Table B holds the same points as the rows below and some others, measured another way and shuffled. Each row below is followed by which row of B it is.
B, 72 rows:
[[ -12   79 -385    6  209 -283  279  237   85  115   58  -24  216  329
  -175 -197  293 -102 -167  116   -8  171    8 -222  -13  173  267  -31
     9  -41  336  151   89 -188   88 -305  -37   37  -96  -59  -55]
 [ 205   86  185   45 -117  121  134   76  -24   42  254    7  330   71
   -37  148   81  318   98  424  -93  166 -175   20 -197  268  144  -76
     0   58  -83   13  101 -283  164 -132 -157  344 -240  -56   23]
 [  59   62 -309  -53  171 -225  138  242  133  -23  -46  -47  349  278
  -141   16  395   62   21  165 -202  237   68  -97   43  240  177  -93
   -42   10  320   69  -84 -256  200 -266    3   72  -55    6  -49]
 [ -29  149 -130  148  117  -44  394  196  -43  279  508   22  -26  -53
     6  -22 -315  -53 -206  -94  557   25 -333  -41  136 -130   86    3
   -71  -93  101  117   27  139 -468 -104 -128  151 -144 -165 -292]
 [ -97  -48  333 -170 -254  -81 -619 -344  -40 -179 -290  -55 -183  258
   197  -12   40 -256  -87  -31   15 -124  344 -113  163  -68 -177  199
  -142  120   17 -350  -89   59  134  301  -83 -187  394  185  203]
 [  86  156 -143  -23  188   32  129  324   11  121  260  -48   -4 -359
   -61   36 -442   62  -89 -223  531  -12 -269  122  287 -136  -12 -209
   -38  -72  216   84 -103  151 -453    9  218   72   95 -114 -275]
 [  63  152 -367    5  204 -288  187  249   55  -25   14  -96  315  221
  -164  -21  412   28  -86  -17 -140  163  104 -177   37  209  272 -141
   -20    3  309  164  -30 -231  240 -225  145  106  -89   22   21]
 [ 196  172  130  -91  -66  -30  184   24  -59 -124  274 -108  425  169
  -155  165  270  353  137  234 -166  162  -64   81 -161  251  114  -47
   -77   36   14   -2  -54 -300  290  -93   -1  346 -310   65  119]
 [ 214   59  208  -82  -99   98    4   57  -54   57  136    6  230   36
   -86    6   23  202   58  433  -78  100 -116   -8 -251  216  153  -73
    53   94    4   54  146 -237  159  -75  -46  247 -171  -49   88]
 [ 180   91  155 -150  -43 -108  241   96  -14 -140  281    7  436  299
  -100  207  205  313  155  312 -146  176 -139   27 -255  285   66   34
   -42   56  135   59  -20 -356  389  -51    2  322 -310  -30   71]
 [ -56 -161  382 -238 -132  251 -693    7 -202   84 -388  233 -164    5
   202 -190   19 -173    0  446 -225  -14  219  -17   32  173    0   29
   -58  387   58 -209  -97   47 -105   70 -220  -98  376   86 -119]
 [  -1 -134  283 -117 -132  268 -577  112 -248  118 -257  214 -153  -64
   174 -217  -22 -143  -80  321 -168  -53  150  -51   12  165  128  -40
    12  396   66  -89  -26   28  -81   82 -112  -38  286   62 -129]
 [ -28 -118  390 -240  -97  210 -647   -9 -210  137 -339  221 -160  -37
   206 -135   28 -169   23  497 -210  -10  203  -56  -37  143   32   10
   -52  377   40 -124  -75   55 -111   54 -209  -40  303   44  -81]
 [  72    8  -39  -28 -197 -239 -367 -332  327 -205 -208 -357  -34  192
   -21   87  -48 -110  -33  -97  241  -62  221 -140  210 -193 -142   33
    -9 -229   47 -309  119  -96  251  169   60 -161  349   79  424]
 [ -86 -151  196  -90 -360  -19 -603 -353   77 -227 -231 -167 -170  316
   118  -62    7 -184  -44  -47   75 -121  300  -27  263 -123 -180  204
  -100   40    3 -501  -62   -4  163  270 -170 -209  427  217  237]
 [  41  -43   -4   17 -244 -188 -388 -315  334 -219 -222 -292  -26  251
    49  111  -44 -106  -34  -77  200  -39  210 -128  242 -141 -172   72
   -29 -196   26 -369   93 -111  255  173  -27 -176  384   86  346]
 [ -68 -142  345 -205 -237  127 -797 -176 -118  -79 -448   70 -186  120
   219 -101   88 -247  -32  159 -208  -68  371  -31  178   35  -98  103
  -114  312   60 -329 -189   82    8  219 -134 -217  445  209   23]
 [ 129   12  239 -120  -74  251 -363   33 -111  147 -166   42   40 -154
   -15 -136   24   67   40  497 -149   66   62   12  -77  193  139 -151
    14  193  -54  -76   69  -77  -85 -112 -138  110  114   24   17]
 [ -97  -49  292 -130 -270   59 -731 -319  -72 -173 -372  -93 -171  148
   169  -65  121 -203  -64  -38  -93  -99  416  -20  293  -32 -140  108
  -173  165  -46 -448 -179   85   35  228 -129 -194  459  279  146]
 [ -60 -120  359 -183 -166  144 -736  -94 -138   -1 -425  149 -167   48
   260  -55   63 -216  -19  260 -206  -34  306  -63  124   94  -63   54
  -104  332   43 -242 -155   72  -37  161 -157 -149  417  131  -46]
 [ 198   86  112   -3 -141   59  198   52  -27  -75  329  -80  415  198
  -128  150  223  374  147  322 -157  178 -133   93 -164  255  141  -29
   -38   49  -23  -39   -4 -329  273 -121 -124  355 -322   38   71]
 [  78  106 -106  -14  135   -3  214  274   33  168  345  -11   -5 -214
   -39   34 -454    5  -97 -137  542    9 -326   87  196 -168  -22  -90
   -29  -72  236  108  -76  145 -449   12  111   58  -12 -149 -287]
 [-103 -189  340 -203 -209  116 -782 -115 -137  -48 -430  148 -200  152
   270  -89   91 -253  -12  240 -214  -64  341  -71  135   73  -74  118
   -99  353   83 -293 -167   57   36  204 -184 -183  453  155  -17]
 [ -74  155 -186  221   88   26  410  197  -57  265  436   15   -1   26
   -60 -214 -232  -72 -326 -143  489   49 -282  -40  203  -19  139    3
   -77 -111   59   15   84  106 -479 -203 -196   95  -95  -87 -325]
 [ -67   97 -289  195  118 -195  339  121  100  275  184   11   46  274
   -49 -217   13 -227 -327   56  277  122 -118 -275   52   38  202   54
   -12 -132  165   97  211  -29 -203 -277 -226   -8  -72 -132 -150]
 [ -80 -121  322 -151 -249   98 -761 -201  -84 -120 -425   41 -166  152
   235  -53   97 -231  -52   77 -177  -65  373  -39  227   32 -124  112
  -138  266   32 -366 -191   70   35  230 -135 -216  456  222   31]
 [   3   59 -292  270    4 -101  333  104   81  330  349  -57   -7  175
   -40 -163 -106 -223 -306  -36  357   77 -191 -187   94 -138  216   60
    11  -94  146  126  133   65 -333 -179 -210  -11 -186 -101 -182]
 [ -47  143 -116  142  100  -16  412  189  -37  269  423   56    7   50
   -39 -162 -280  -93 -289  -67  487   62 -314  -53  120  -31   90   41
   -69 -100  112   70   83  102 -457 -163 -170   82 -126 -134 -321]
 [  52  108 -146  165   18  -45  335   82  117  299  242  -11   65  156
   -77 -180 -194 -197 -313   21  323  141 -230 -108   75  -55   90   73
   -25 -130  151   78  119   71 -410 -194 -187  -75 -165  -94 -249]
 [ 145  137 -102 -183  233 -138   40  236  192   44   80  -86   46 -294
   -65  178 -429   64   49  -37  493   25 -217   50  168 -139 -120 -201
    -2 -161  288  100  -38   48 -244   33  288   35  174 -193  -85]
 [ -57  -27  -14   38 -166 -249 -360 -293  275 -184 -162 -235  -81  244
   137  175   -2 -102   -8  -34  261  -66  215 -205  234 -127 -143   69
   -62 -184  -24 -348  110 -106  267  144 -110  -69  422   21  346]
 [ -24   99 -219  158   37  -70  344   93    1  302  359  -48  -17  152
  -113 -271 -136 -201 -316  -43  385   56 -197 -113   86 -106  184   75
   -22  -92  147   83  115   92 -391 -185 -186    1 -179  -67 -193]
 [ 149  139 -125 -144  221 -125  104  285  104   87  207  -72   16 -312
   -60  154 -448   35    4 -133  523  -12 -256   55  159 -196  -57 -185
     7  -99  320  184  -78   99 -296   76  325   57   71 -182 -138]
 [ 124 -100  342 -173 -133  252 -522    5 -104  203 -266  145  -46  -97
   114  -90  -17  -77   62  603 -223   61   93  -31 -131  130   89  -58
    28  306   20  -36   14  -17 -107  -13 -186    1  144   -2  -37]
 [ -20  116 -291  101  156 -245  289  109  105  235  103  -25  127  280
   -98 -171  171 -181 -236  148  115  162  -35 -271  -14   83  229   13
   -12  -97  203  140  161  -89  -88 -305 -165   21 -114  -98  -64]
 [  57  -63 -111  -99  -87 -289 -330 -235  416 -118 -200 -300  -53  156
    -2  154 -114  -97   92  114  313  -22  132 -154  161 -223 -158   10
    26 -253  130 -248  137 -116  204   94   -7 -123  379  -58  383]
 [  49  159 -344   -2  233 -300  235  276   66  -19    6  -43  325  249
  -144  -24  376   20 -112   -1 -117  179   68 -193   23  253  246 -123
   -26  -11  324  175   -3 -242  233 -239  134  100  -76  -16  -23]
 [ -65 -173  327 -203 -172  177 -754  -50 -163   24 -405  164 -196   42
   240 -117   54 -220   -2  304 -211  -49  293  -46  107   83  -24   52
   -72  372   77 -233 -150   70  -45  155 -171 -144  414  126  -58]
 [ 153  -35 -129 -140  -60 -225 -284 -118  403 -114 -201 -302  -31   32
  -101   54 -271  -88   23    5  363  -36   49  -81  160 -225 -147  -61
    88 -249  229 -162  149  -87  127  129  193 -184  352  -58  314]
 [ -49 -186  343 -206 -162  175 -716   -9 -157   45 -395  208 -176   61
   248 -112   32 -218   -3  358 -220  -32  251  -63   53  115  -13   59
   -50  386  103 -188 -122   45  -28  146 -172 -137  385   87  -87]
 [ 204  111  233 -105  -84   95   44   37 -101   40  176  -13  239   27
  -120  -23   34  228   43  402  -60   88 -113   10 -256  231  157  -75
    31   80  -24   46  147 -230  151  -83  -31  282 -197  -30  107]
 [   0  128 -178 -132  196 -281  147  210  -49 -108   92  -25  310  254
  -105   70  432  152   62  139 -148  127   88 -123  -58  274  204  -85
   -69   64  244   95  -61 -289  360 -169   67  261  -76   -4   77]
 [ 173   20 -208  -55  -36 -246 -251 -106  390  -93 -158 -355  -19  -35
  -100  100 -213  -70    4  -76  362  -45   73 -115  190 -250  -73 -125
    89 -259  194 -105  144  -78  128  111  236 -136  311  -48  340]
 [ 211  133  120   25 -104   39  240   96  -11 -100  293  -41  458  188
  -100  196  206  381  104  253 -162  202 -145   71 -144  314  117  -52
   -51   34  -12   -8   -8 -339  282 -117  -61  342 -303   23   19]
 [ 136  164 -163  -64  204  -97  122  302   21  116  283  -88  -22 -355
   -53  118 -427   19  -63 -243  540  -59 -242   38  188 -221   25 -205
    11  -60  287  220  -85  140 -328   93  349   89   32 -151 -151]
 [ -58 -122  288 -170  -80  220 -575   89 -295  140 -241  224 -181  -48
   174 -229   50 -150  -43  398 -171  -62  184  -81  -29  171  151  -26
   -12  407   53  -81  -26   30  -69   44 -163   16  284   47  -89]
 [ -96  -81  224  -38 -279  -31 -601 -298   58 -182 -291  -83 -149  241
   221   46   32 -201  -74  -63   35  -81  313  -87  286  -60 -182  153
  -142   69  -24 -427  -96   31  107  246 -157 -190  451  180  144]
 [ 121  -72  266  -57 -148  284 -485   91 -141  153 -248  145  -42 -116
   113 -152  -48  -80  -73  359 -189   23   90  -39  -29  168  135  -97
    44  311   32  -35   25  -12  -91   28  -75  -31  182   42 -100]
 [ 199  112  156   -3 -105   46  217   50   -1  -53  304  -39  431  171
   -85  216  194  388  165  390 -141  207 -159   67 -186  288  106  -42
   -52   24  -56  -23   17 -334  253 -146 -151  381 -306  -15   51]
 [ 163  -73  -80  -98 -196 -198 -363 -248  456 -179 -276 -347   11  173
   -89   59 -174 -109   16    5  236   -5  131  -72  186 -211 -188   17
    60 -251  176 -280  125 -121  204  149  107 -256  348   33  360]
 [ 146   90 -202 -134  192 -173   13  257  194   -5   71 -131   13 -240
   -96   93 -405   29  -13 -141  504  -40 -173   -6  174 -155  -44 -206
    66 -153  333  107   34    2 -106   80  370    4  210 -172   -2]
 [ 179  134  186  -66  -89   11  245   58  -70  -99  329  -28  424  216
  -124  145  202  375  122  326 -130  166 -149   64 -227  313  116  -10
   -50   42  -14   -2   30 -344  310 -108  -78  385 -322    5   78]
 [-142 -156  351 -186 -254  -11 -691 -266  -16 -160 -370   61 -189  300
   274    0   41 -255  -27  116  -59  -76  326  -88  188    3 -214  222
  -151  189   47 -412 -134   37  108  261 -214 -211  480  153   78]
 [ -29  174 -304  114  187 -255  314  109   89  209   83  -40  147  266
  -126 -203  195 -165 -279   88  119  158  -12 -283    6  128  241  -18
   -27 -129  177  129  187 -102  -73 -331 -128   31  -91  -80  -47]
 [ 150  141 -119  -68  196  -57  128  303  113  119  220  -45   29 -331
   -25  173 -480   38  -28 -158  523   18 -290   80  216 -181  -71 -185
   -15  -97  282  160 -105  131 -389   57  272   42   66 -177 -235]
 [ -29   84 -250  245   48  -52  366  148   35  326  396  -14    0  111
   -26 -137 -147 -156 -274  -34  397   87 -239 -120  134 -105  176   44
   -36  -90  118   91   79   90 -416 -198 -239   46 -168 -110 -263]
 [ 185  133   60    2  -64  -14  237  133  -17 -138  275  -51  459  205
  -114  186  245  369   99  184 -163  184 -111   59 -113  314  127  -62
   -53   37   45    1  -33 -343  326 -107   -4  332 -271   33   28]
 [ -78 -111  108   -9 -292 -112 -503 -328  185 -214 -221 -181 -126  310
   148   51   -4 -156  -42  -43  149  -86  262 -113  266 -111 -179  157
   -86  -61  -13 -454   19  -55  212  214 -163 -170  445  131  264]
 [   8  168 -113  110  125  -34  385  213  -33  249  473   13    1  -86
   -25  -25 -346  -35 -205 -121  547   28 -335  -11  136 -119   65  -19
   -64  -98  128  127   14  135 -463  -85  -52  130 -135 -153 -290]
 [   9  -76  359 -156  -86  231 -604   46 -202  140 -324  219 -123 -106
   221  -90    4 -128  -13  424 -200   -2  174  -70  -12  174   62  -55
   -36  363   15  -81  -52   43 -110   52 -149  -17  295   30 -109]
 [  99 -103  308 -156 -126  267 -488   58 -154  186 -214  156  -61 -100
   100 -143  -32  -61   29  535 -184   29   73  -23 -112  149  123  -64
    39  321   30  -38   27  -22  -93   -6 -160   25  149    2  -59]
 [ 140   12 -145 -249  145 -229 -151   70  310   18  -61 -192  -41 -164
   -91  124 -362  -34  118  108  461  -16  -90  -28  110 -245 -125 -137
    66 -196  312   19   58   -6  -77   64  229  -54  268 -183  152]
 [ -49  108 -167   35  178  -62  308  283  -88  231  494   24  -83 -141
    -9  -30 -358  -30 -136 -127  603  -39 -319    3  163 -169   82  -44
   -50  -43  194  134  -30  153 -440  -41   -9  167  -55 -175 -276]
 [ 112  162 -304  -56  201 -291  228  123  182  118  -36 -114  296  236
  -206  -56  293  -85  -95  155  -84  243   40 -168  -22  109  176  -65
   -27  -93  316  176    8 -147   20 -296   32  -11 -160  -28   -3]
 [  10  104 -107  -92  229  -83  178  313  -21  161  351   32  -69 -253
    10   81 -442   12  -35  -88  598  -42 -304   36  162 -167  -16 -112
   -34  -48  257  146  -64  139 -388   27  133  139   63 -212 -241]
 [ -43  -50  178 -102 -251 -171 -440 -349  175 -229 -211 -175 -104  310
   103   37  -59 -169  -64  -52  187  -92  231 -122  179 -105 -214  176
   -82  -92   28 -388   53  -54  229  246  -64 -174  392  104  298]
 [ -32  205 -122  166  103   -8  416  165  -71  257  433    7   13   -3
   -72 -182 -255  -76 -328 -150  492   43 -282  -47  145  -35  118    3
   -79 -115   71   71   84  119 -469 -164 -119   97 -138  -94 -287]
 [ -56  140 -178  195  109  -49  438  223  -62  285  478   52  -11   50
   -16 -142 -249 -110 -306 -127  501   37 -308  -94  124  -58  148   31
   -53  -78  128  126   80  106 -428 -146 -145  109 -153 -141 -316]
 [ 106   41 -137   -4  103  -35  178  285   64  199  361  -10  -32 -196
     8  109 -460  -40  -54 -109  524    1 -330   56  162 -246   -7  -68
     5  -30  294  174 -100  152 -417   67  122   39  -47 -176 -276]
 [  83  108 -130 -155  144 -226  113  183   49 -117   13  -38  378  253
  -125  115  386  165  100  192 -214  196   63  -55  -51  271  124  -76
   -69   43  264   63 -105 -290  318 -167   68  180  -93   14   38]
 [ 189   79 -222 -133  147 -189  -93  148  304  -10  -41 -229   19 -243
  -119  126 -366    9   31  -88  456  -14  -99  -14  197 -212  -73 -223
    76 -210  302   53   46   -7  -86   66  349  -57  251 -142  104]
 [ -62  -48  221  -89 -282 -157 -524 -359   68 -229 -211 -154 -157  294
   160   37   -6 -221  -99 -129  129 -142  301 -144  185 -129 -171  191
   -96    8   20 -355   -8   -2  234  320  -32 -175  381  157  295]]
Rows of B count from 0, top down.

[ 131 -235  -64  -69  184  110 -401  147  149  130  -47  124   23  101
  102 -169   37  141  127  -67 -253  -27 -139  -31  -15  104  -39 -276
   59  125]  34
[ -63  504  -67  132  -35  184  -62 -285  421   66   37 -187   63  -35
 -114   98  310   67 -238  311   36   19  126 -205  136  206  132  213
 -399  103]  17
[ 132   -7 -388   55 -156  163  -86 -176  328 -256  188 -143  -53    0
  -46  131  214 -311 -242  247  174 -104  259  155  109  -81   65   54
   54  204]  65
[-253 -248 -137   79 -276   67  104   14 -382 -102   32  140   21 -308
    5  265 -218 -225  -29  -98   65 -198 -196  534 -167 -141   36   25
  537   95]  47
[ 234 -329  482 -423   -7    4  100   25  -74  212    4  185 -281    4
  191   27  -27  554  278 -158  -75   27 -170  -26 -177 -341  100   -9
 -168   16]  12
[  94  -33 -262   22  124  -12 -619   -5  285 -121  -64   43  300  155
   47 -403  137 -189  -54  126   -8   22  105   -1   62  195  -87 -262
  -94   96]  52
[  96 -260  368 -409   40  -41  210  -30  -41  150   25  182  -60   24
  248   58  -57  467   49 -112   56  128  -71  129 -199 -405   82    7
 -155    4]  2
[ 227 -482  485 -395    3  107   29  160 -151  365  -28  254 -445   19
  101  140    7  536  455 -183 -232  -82 -336 -112 -182 -133   62 -127
 -111   61]  58
[ -97  239    1   88   -8  113 -477  -23  233   52   65  101   19   75
 -188 -167  327  -93   58  207  137 -102   -6 -197   73  402  -38  -39
 -407  116]  62
[ -79  183  -11  122 -110   98 -420 -105  157  195  -75   15  123 -153
 -129   -8  326  -92  119  313  -72  -75  -69 -452   80  514  -74  135
 -388   37]  9
[ 190 -467  174 -220  128  167 -205  227  -31  343  -32  227 -259   79
   84   56   31  339  358 -162 -347  -86 -323 -150 -119  108  -22 -276
   18  129]  16
[ 206 -367  476 -424  -37   18  120   -2  -99  208  -13  185 -321   41
  148   63  -53  496  317 -152 -125   20 -194  -10 -172 -282   93  -49
 -143   24]  53
[-251 -126  -51  158 -290  147   62   59 -371 -108  114  135  -76 -387
   23  204 -138 -154  -10 -128  110 -290 -223  514 -155 -216   63  102
  522  126]  3
[   8  321 -203  102  -38  179  -68 -194  412   57   75 -158   50  -78
  -89  209  319   -2 -255  330   74  -12  153 -171  136  159   94  215
 -279  124]  60
[  27 -218  349 -410    1 -121  201 -121  -25   94  -34  149   -6  -20
  216   75 -174  421   70  -47  -21  194  -36  158 -114 -410   60  106
  -90  -55]  36
[-325 -203  -11  123 -252  133  175   30 -428  -36   84  158   45 -423
  154  241 -224 -100  -28 -160  -20 -191 -271  496 -195 -269   13  121
  586   93]  21
[  21   46 -189   20   35   -4 -557  -11  222  -59  -34   86  207  140
 -107 -269  227 -208  -21  177  142  -37   74  -66   31  343  -60 -199
 -264   93]  39
[ 204 -421  447 -463   -4  -10  123   50 -105  255  -25  224 -308   46
  125  130  -61  516  316 -145  -98   35 -201  -11 -180 -247   80  -59
 -149   15]  15
[  14  107 -294   16  200  -61 -632   -1  380 -121   -5   77  270  237
 -107 -340   40 -110  -68  101   18   84  127   12  135  303  -66 -210
 -127   95]  44
[  70  282 -278   69  -93  127  -51 -213  404  -67   29 -206   32  -77
 -115  212  283  -81 -315  356  178  -43  233   27  141   27  155  189
 -191  117]  1
[ 106 -255  408 -399    2  -55  185 -104  -40   87  -10  138  -27   -8
  320  -44  -93  438   79  -96  -29  153  -52  127 -168 -487   64   36
 -111  -22]  10
[-118  377   41  144  -99   73 -402 -119  147  162 -108    1  123 -103
 -219  -67  320  -27   42  271   70  -95  -66 -326   47  513   29   94
 -471   30]  48
[  91   70 -264   19  189  -45 -630  -40  360 -160  -12   37  303  235
    3 -461   28  -93  -62   40  -49   91  124  -13   95  222  -60 -250
  -92  101]  7
[  85 -235  -77  -88  198  119 -360  131  174  139  -20  144    1  166
   58 -117   33  116  114  -48 -244   -3 -130  -21   -4  151  -51 -297
   31  141]  70
[  38   80 -295   74 -119  207  -96  -96  315 -203  235  -70 -140   18
 -105  144  261 -244 -225  226  256 -155  205  208  106  -66   79   47
   -6  224]  41
[  31  202 -370   42  -52  148  -18 -176  448 -131  184 -133  -31   54
 -167  269  251 -164 -339  310  250  -28  275  101  149   48  113  126
 -141  186]  6
[-312 -131  116    3 -123   61  218  -70 -267   -2  107  153  163 -348
  297  133 -266   98  -61 -144  -99   22 -186  352 -147 -382  -30  211
  420   33]  14
[ -10  299 -202   69  -36  201  -47 -211  482   -9  130 -156  -18  -17
  -82  208  342  -57 -269  380  113   -6  219  -86  184   64   80  209
 -277  148]  45
[ 117  107 -368   61  -98  191  -48 -149  386 -183  199 -144  -48   24
  -74  174  300 -220 -325  263  263 -101  268  131   94  -49  109   61
  -72  214]  69
[ -25  170  -87   49   51   41 -561  -31  279  -60   14   80  141  143
 -104 -322  252 -138    2  180  126  -41   72  -82   79  297  -51 -141
 -317  101]  64
[ 169 -565  388 -405   40  128   19  171 -102  393  -42  275 -409   85
   83  214   44  418  431  -95 -262  -53 -314 -108 -149  -44   -1 -195
 -109   78]  11
[-161  409    5  156  -78  120 -270 -164  216  240  -76  -38  117 -133
 -217  105  317   21   -9  319  -18  -41  -62 -407   88  541   26  195
 -468   37]  25
[-121  325   59  133 -101  127 -335 -175  206  206  -80  -32   88 -124
 -155    6  326  -17   79  324  -85  -49  -63 -441  101  492  -18  167
 -456   36]  51
[-162  -41  131  -63  -88  -82  169 -108 -239  -49   40  109  252 -312
  280    2 -349  256  -93 -235  -36   91 -131  324 -186 -403   60  210
  333  -22]  63
[  65 -118 -242  -22  219   35 -559   61  302  -41  -70   80  225  205
   71 -325   63  -86  -19   73 -147   47   37   60   79  153  -91 -322
   12  115]  67
[ 203 -518  336 -299   90  175 -111  255 -114  418  -26  277 -383   54
   87  120   48  451  444 -192 -316 -115 -387 -169 -167   47    3 -245
  -45  115]  20
[-182  411   51  163  -72  147 -304 -121  206  275  -54    0   95 -136
 -214   89  384   22   17  330   17  -73  -83 -439   77  560    6  188
 -526   46]  37
[ -87 -161 -198  132 -289  171  -14   -8 -201 -225  136   52 -103 -188
  -24  121   -2 -319  -75  -44  182 -289  -71  478 -120 -149   75  -55
  402  191]  29
[  15  163 -202   34  157  -47 -654    8  327 -129  -89   53  260  182
  -77 -419  110  -99  -70  132   79   17  106   96  109  212  -21 -227
 -161   72]  30
